Below is a small trained network, with its code and all its weights. Each question gives an input and a target symbol and asks what happens when units are switched off, that is, made to give their printed mean instead of their output.

import numpy as np


def w(rows, s, z=0):
    codes = np.array(rows[::2]) - 128.0
    scale = np.full(codes.shape[1], s)
    scale[-1] = z or s
    return codes * scale


def f(y):
    return np.maximum(y, 0)


def softmax(a):
    e = np.exp(a - a.max(-1, keepdims=True))
    return e / e.sum(-1, keepdims=True)


def log_softmax(a):
    a = a - a.max(-1, keepdims=True)
    return a - np.log(np.exp(a).sum(-1, keepdims=True))


def net(x, mask):
    ids = ['αβγζθλμπστφψω'.index(c) for c in x.split()]
    T = len(ids)
    res = E[ids] + P[:T]
    q, k, v = (res @ M[0].T for M in (Q, K, V))
    z = softmax(np.where(np.tri(T) > 0, q @ k.T / 3**0.5, -1e9)) @ v
    res = res + np.where(mask[0], z, O[0][:, -1]) @ O[0][:, :-1]
    y = f(res @ A[0][:, :-1].T + A[0][:, -1])
    res = res + np.where(mask[1:9], y, B[0][:, -1]) @ B[0][:, :-1]
    return log_softmax(res[-1] @ U[:, :-1].T + U[:, -1])


Q, K, V, O, A, B = {}, {}, {}, {}, {}, {}
E = w([
[110,93,132,133,162,92,217,125,228,202,123,175],'α',
[144,70,81,38,228,149,201,216,157,165,130,89],'β',
[92,93,205,105,108,103,71,150,119,170,139,185],'γ',
[168,134,116,97,160,148,247,228,104,141,163,98],'ζ',
[108,131,159,141,122,174,111,179,97,68,109,194],'θ',
[70,161,132,171,123,175,135,136,172,83,132,253],'λ',
[112,117,77,148,212,171,166,159,111,149,86,159],'μ',
[125,97,42,154,205,107,181,151,159,175,139,179],'π',
[63,147,171,61,175,131,216,200,170,189,143,127],'σ',
[106,129,171,186,63,132,166,150,185,96,236,205],'τ',
[56,129,224,63,104,121,127,141,160,115,114,217],'φ',
[182,67,126,110,167,121,211,198,198,155,157,102],'ψ',
[79,146,95,89,200,150,110,164,63,160,115,193],'ω',
],0.014)
P = w([
[77,110,117,55,145,149,144,83,162,135,162,180],'0',
[195,80,151,109,130,220,137,95,52,90,70,175],'1',
[166,107,155,97,146,164,252,116,57,171,110,148],'2',
[193,107,157,118,118,186,201,120,29,133,109,169],'3',
[124,122,157,171,185,147,130,139,130,110,106,70],'4',
[159,129,117,177,126,107,164,157,161,156,114,112],'5',
[113,103,125,137,171,158,103,156,150,123,80,99],'6',
[124,91,147,121,159,135,90,161,130,143,95,89],'7',
[110,131,112,126,150,148,138,166,154,142,101,128],'8',
[109,104,143,159,133,149,90,152,147,117,124,131],'9',
[120,110,115,134,153,144,126,168,140,152,139,112],'10',
[114,104,135,175,123,141,103,159,131,138,108,138],'11',
[104,95,142,141,159,149,103,169,108,154,103,104],'12',
[97,106,138,168,129,138,116,153,137,148,127,145],'13',
],0.015)
Q[0] = w([
[2,67,174,133,223,202,196,121,113,97,200,125],'h0',
[123,28,170,138,172,173,171,209,102,158,167,250],'h0',
[91,178,79,72,94,135,168,120,161,134,113,169],'h0',
],0.0063)
K[0] = w([
[160,108,93,109,131,140,81,107,126,81,150,136],'h0',
[46,139,76,35,135,100,133,93,159,121,254,145],'h0',
[136,133,122,125,100,96,160,165,118,149,150,137],'h0',
],0.008)
V[0] = w([
[153,144,58,156,196,254,138,181,34,3,91,152],'h0',
[12,224,241,151,57,148,57,59,78,85,116,216],'h0',
[81,59,36,147,181,73,68,23,107,216,86,167],'h0',
],0.0065)
O[0] = w([
[79,31,65,139,36,158,118,136,41,218,125,165,213],'h0',
[211,150,31,60,106,64,194,205,192,129,64,193,135],'h0',
[92,245,91,121,44,175,161,39,222,130,24,35,3],'h0',
],0.011,0.002)
A[0] = w([
[112,206,175,204,168,117,103,139,166,92,100,42,166],'n0',
[182,254,125,106,113,85,131,105,166,100,68,93,88],'n1',
[97,146,184,151,102,143,132,90,136,138,118,55,79],'n2',
[156,197,145,101,151,39,158,123,133,94,87,150,2],'n3',
[181,176,162,94,169,76,158,42,99,91,134,153,79],'n4',
[104,113,174,136,176,172,112,49,78,105,205,96,78],'n5',
[118,174,103,106,92,205,133,32,91,120,151,82,43],'n6',
[214,108,121,82,106,129,178,59,111,124,91,182,76],'n7',
],0.0087,0.0069)
B[0] = w([
[75,115,156,2,103,174,200,231,239,98,124,175,176],'n0',
[209,69,157,185,79,211,71,113,98,201,135,96,191],'n1',
[129,59,68,186,170,88,130,196,125,101,136,75,159],'n2',
[165,51,90,174,135,123,27,120,52,121,153,120,177],'n3',
[110,241,197,86,150,139,62,149,139,63,147,81,146],'n4',
[189,160,156,148,107,49,162,134,149,198,26,168,250],'n5',
[122,89,155,222,125,72,84,76,57,83,163,97,147],'n6',
[21,149,97,57,91,51,108,138,127,34,202,137,181],'n7',
],0.008,0.015)
U = w([
[128,139,110,141,61,134,150,86,112,138,78,85,206],'α',
[78,84,111,130,85,166,129,88,71,141,161,98,206],'β',
[151,106,113,148,123,108,71,154,110,124,137,106,106],'γ',
[112,159,178,93,146,147,141,134,113,105,138,120,107],'ζ',
[162,118,150,121,137,121,166,138,114,139,91,173,253],'θ',
[96,132,161,107,202,113,121,145,89,81,189,149,191],'λ',
[120,116,101,103,87,74,140,168,113,126,99,154,68],'μ',
[132,171,138,169,131,43,118,146,131,109,81,90,33],'π',
[87,3,109,101,109,149,139,142,91,126,176,165,99],'σ',
[176,149,134,145,122,162,103,136,131,149,116,113,121],'τ',
[69,87,116,161,123,122,128,125,93,72,153,76,133],'φ',
[124,58,175,151,162,136,136,105,64,141,159,160,130],'ψ',
[145,110,121,147,214,78,90,158,109,66,163,139,22],'ω',
],0.007,0.0033)

Each question gives the input, a string of symbols that net reads in full, and the target symbol t.
The units are the heads (3 rows each of Q, K, V and O) and the neurons (one row each of A and B). Each row of codes is followed by its name. A weight is (code - 128) times the scale printed after its matrix; where a second scale follows, it is the last column's (O, A, B and U).
mask holds one flag per unit, heads first, then neurons. A switched-off unit (its flag False) gives its mean, the last column of its rows in O or B, instead of its output. The means were averaged over made-up inputs and are rounded, as every weight is.
A unit's drop is (log p(t) with every unit on - log p(t) with that unit switched off) / (log p(t) with every unit on - log p(t) with every unit switched off).
The circuit of an input: a set's keep is (log p(t) with only the set's units on - log p(t) with every unit switched off) / (log p(t) with every unit on - log p(t) with every unit switched off). Starting from all 9 units, units are removed one at a time, each time the one whose removal leaves the highest keep (on an exact tie, the one counted first), for as long as the keep stays at least 0.8.
circuit, biggest first: the units of the circuit, biggest drop first
k most important neurons: the k neurons with the biggest drops, biggest first
input τ λ τ ζ ζ ζ π μ φ ω ζ θ, target ω: circuit, biggest first : h0, n5
input ω ζ ζ ζ τ π β, target α: circuit, biggest first : h0
input θ θ λ λ λ β, target σ: circuit, biggest first : n5, h0
input β θ ζ λ ζ, target π: 4 most important neurons : n5, n2, n1, n6
input α λ λ ζ τ λ λ μ φ φ θ φ ζ ζ, target ζ: circuit, biggest first : h0, n0
input β ζ ω ζ λ λ ζ λ ζ ζ ψ μ ζ φ, target π: circuit, biggest first : n5, h0, n2
input π ζ ζ α τ λ ζ β, target φ: circuit, biggest first : h0, n2
input γ λ β, target γ: 3 most important neurons : n1, n3, n7
input σ γ ζ λ, target λ: 2 most important neurons : n4, n5
input γ θ ζ θ θ ζ φ γ σ ψ λ ζ π φ, target τ: circuit, biggest first : h0, n1
input β ζ ζ ζ φ β ζ, target π: 3 most important neurons : n5, n2, n6
input γ α λ β θ ζ θ θ ζ ζ ζ λ σ ω, target τ: 2 most important neurons : n1, n7
input θ ζ λ θ ζ ω, target σ: circuit, biggest first : h0, n5
input λ ζ β β ω ζ θ τ β τ θ, target μ: circuit, biggest first : h0
input β ζ μ ζ γ φ α α ζ θ, target π: 2 most important neurons : n5, n2
input α ζ π ζ ζ π λ ζ λ, target ζ: circuit, biggest first : n0, h0
input γ ζ τ, target τ: circuit, biggest first : n1, h0
input ζ β τ σ γ σ, target ψ: 2 most important neurons : n0, n7
input τ ω ζ ω ζ ζ τ γ ζ, target ω: 3 most important neurons : n5, n3, n0
input α ζ π ζ λ ζ θ α β, target ζ: 2 most important neurons : n0, n3
input ζ θ γ ζ α ζ ζ θ θ, target ψ: most important neuron : n0
